Below is a small trained network, with its code and all its weights. Each question gives an input and a class and asks what happens when units are switched off, that is, made to give their printed mean instead of their output.

import numpy as np


def w(rows, s, z=0):
    codes = np.array(rows[::2]) - 128.0
    scale = np.full(codes.shape[1], s)
    scale[-1] = z or s
    return codes * scale


def f(y):
    return np.maximum(y, 0)


def log_softmax(a):
    a = a - a.max(-1, keepdims=True)
    return a - np.log(np.exp(a).sum(-1, keepdims=True))


def net(x, mask):
    res = np.array(x, float).reshape(1, 8) / 4 @ E
    y = f(res @ A[0][:, :-1].T + A[0][:, -1])
    res = res + np.where(mask, y, B[0][:, -1]) @ B[0][:, :-1]
    return log_softmax(res[-1] @ U[:, :-1].T + U[:, -1])


A, B = {}, {}
E = w([
[167,76,78,132,178,251,194,7,184,189,126,189],'x0',
[136,132,163,106,152,82,131,124,153,192,165,135],'x1',
[78,100,115,187,58,99,192,168,111,131,219,239],'x2',
[139,146,122,143,172,104,136,159,161,134,135,134],'x3',
[33,156,208,189,210,223,114,120,91,155,189,103],'x4',
[121,119,128,108,87,158,158,128,126,124,131,104],'x5',
[132,132,125,117,139,135,156,147,122,99,129,124],'x6',
[151,132,122,128,87,146,103,129,109,204,144,115],'x7',
],0.012)
A[0] = w([
[87,126,147,139,134,110,92,161,87,127,157,118,184],'n0',
[111,126,172,140,195,180,94,120,122,130,137,37,116],'n1',
[102,136,134,140,87,99,124,170,118,124,138,142,163],'n2',
[127,138,99,127,125,134,143,101,147,125,126,161,130],'n3',
[84,141,160,118,125,94,96,165,123,120,114,59,188],'n4',
[75,146,136,165,114,146,150,144,108,131,179,183,63],'n5',
[88,137,157,135,177,163,119,126,112,147,114,73,124],'n6',
[158,112,70,147,48,72,166,146,133,120,144,254,153],'n7',
[33,127,157,192,130,179,137,165,106,137,205,180,24],'n8',
[136,114,112,124,138,148,145,110,137,139,116,159,138],'n9',
[93,155,167,151,127,139,119,120,107,130,108,93,148],'n10',
[145,98,112,123,128,115,157,95,104,132,147,194,125],'n11',
[95,140,157,131,100,81,101,179,107,117,117,91,254],'n12',
[125,118,128,133,189,216,149,73,134,163,119,164,139],'n13',
[91,131,111,129,86,75,123,186,121,135,101,159,136],'n14',
[138,125,135,125,68,45,110,163,124,93,133,94,173],'n15',
[226,122,103,79,122,78,117,87,158,117,45,62,235],'n16',
[149,141,112,126,132,118,93,132,139,126,98,91,161],'n17',
[147,136,143,125,151,144,105,122,113,111,144,109,118],'n18',
[148,129,127,129,149,140,111,154,128,128,136,78,150],'n19',
[139,84,111,140,111,90,150,133,114,126,132,134,118],'n20',
],0.015,0.0078)
B[0] = w([
[144,116,179,120,128,143,121,146,78,121,131,105,187],'n0',
[95,179,212,144,111,145,126,102,188,105,135,136,196],'n1',
[122,133,135,120,127,101,119,91,71,109,148,134,189],'n2',
[155,120,135,120,107,114,120,135,161,184,151,122,161],'n3',
[135,137,220,124,108,142,109,194,120,137,114,120,200],'n4',
[150,85,65,131,150,130,137,143,65,146,112,129,184],'n5',
[113,178,180,127,149,148,114,121,166,95,131,119,177],'n6',
[151,104,113,118,4,111,145,149,194,94,154,105,255],'n7',
[150,58,83,121,232,127,112,156,51,182,88,140,206],'n8',
[157,115,107,139,103,163,129,127,155,120,117,113,166],'n9',
[143,135,198,125,126,158,136,142,113,131,119,109,165],'n10',
[143,93,99,138,95,134,146,163,159,103,117,126,178],'n11',
[106,144,180,147,112,109,82,152,22,87,136,139,219],'n12',
[117,170,65,118,175,122,146,67,197,141,133,134,217],'n13',
[108,163,115,129,92,80,126,89,85,113,139,142,199],'n14',
[91,134,118,124,86,96,120,105,25,115,127,138,223],'n15',
[143,55,52,136,254,148,137,152,56,184,103,146,254],'n16',
[130,133,180,117,152,130,122,143,105,167,131,125,171],'n17',
[109,138,151,123,104,141,124,124,137,162,130,123,148],'n18',
[102,112,176,132,162,127,136,125,138,96,114,133,157],'n19',
[135,163,114,145,97,106,102,121,130,151,145,128,163],'n20',
],0.021,0.029)
U = w([
[110,100,110,144,193,109,95,204,40,140,69,167,229],'0',
[246,62,42,141,242,168,150,99,164,159,107,145,240],'1',
[142,142,110,135,69,64,97,118,101,47,177,132,89],'2',
[167,119,62,132,53,133,184,185,254,127,110,111,36],'3',
[97,201,213,156,148,151,83,152,141,71,121,94,55],'4',
[104,224,126,144,187,171,138,47,237,111,116,134,4],'5',
],0.0088,0.0017)

Each question gives the input, the list of numbers given to net, and the class t.
The units are the neurons (one row each of A and B). Each row of codes is followed by its name. A weight is (code - 128) times the scale printed after its matrix; where a second scale follows, it is the last column's (A, B and U).
mask holds one flag per neuron, in row order. A switched-off neuron (its flag False) gives its mean, the last column of its row in B, instead of its output. The means were averaged over made-up inputs and are rounded, as every weight is.
A unit's drop is (log p(t) with every unit on - log p(t) with that unit switched off) / (log p(t) with every unit on - log p(t) with every unit switched off).
The circuit of an input: a set's keep is (log p(t) with only the set's units on - log p(t) with every unit switched off) / (log p(t) with every unit on - log p(t) with every unit switched off). Starting from the 12 units with the biggest drops (on a tie, the unit counted first), units are removed one at a time, each time the one whose removal leaves the highest keep (on an exact tie, the one counted first), for as long as the keep stays at least 0.8.
circuit, biggest first: the units of the circuit, biggest drop first
k most important neurons: the k neurons with the biggest drops, biggest first
drop when u is switched off: that unit's drop, to one decimal
input [-1,0,2,2,-7,-1,6,7], class 2: circuit, biggest first : n7
input [7,7,0,-4,2,4,5,7], class 5: circuit, biggest first : n16; n13
input [1,8,-3,-7,-1,-1,2,-5], class 1: circuit, biggest first : n12; n15
input [1,2,5,-3,-2,-7,1,4], class 3: 2 most important neurons : n12; n7
input [-2,8,0,6,8,8,-8,1], class 4: 3 most important neurons : n16; n1; n6
input [3,-8,6,3,-1,5,8,4], class 3: 2 most important neurons : n7; n16
input [1,-1,-8,-4,-8,-7,0,-5], class 1: 2 most important neurons : n16; n12
input [7,4,-1,-6,1,7,-5,-3], class 5: 2 most important neurons : n16; n8
input [0,-3,5,6,-7,2,7,-3], class 2: 2 most important neurons : n15; n14
input [8,2,0,1,7,-2,-4,7], class 5: 3 most important neurons : n16; n1; n13
input [3,3,1,7,0,2,-6,-7], class 3: 2 most important neurons : n16; n8
input [-4,-2,-5,-1,1,3,-3,-1], class 4: 2 most important neurons : n8; n1
input [-2,-1,1,-2,-5,3,6,-6], class 2: 2 most important neurons : n8; n7
input [7,-7,0,-6,4,-8,1,-7], class 5: circuit, biggest first : n13
input [0,-1,0,-8,7,-3,7,-7], class 4: 2 most important neurons : n16; n1
input [2,2,-2,7,-8,-7,-2,-3], class 1: drop when n16 is switched off : 0.9
input [4,1,0,-6,-5,-7,-7,3], class 1: drop when n16 is switched off : 0.7
input [5,-4,3,8,-7,-7,-3,3], class 3: drop when n7 is switched off : 0.1
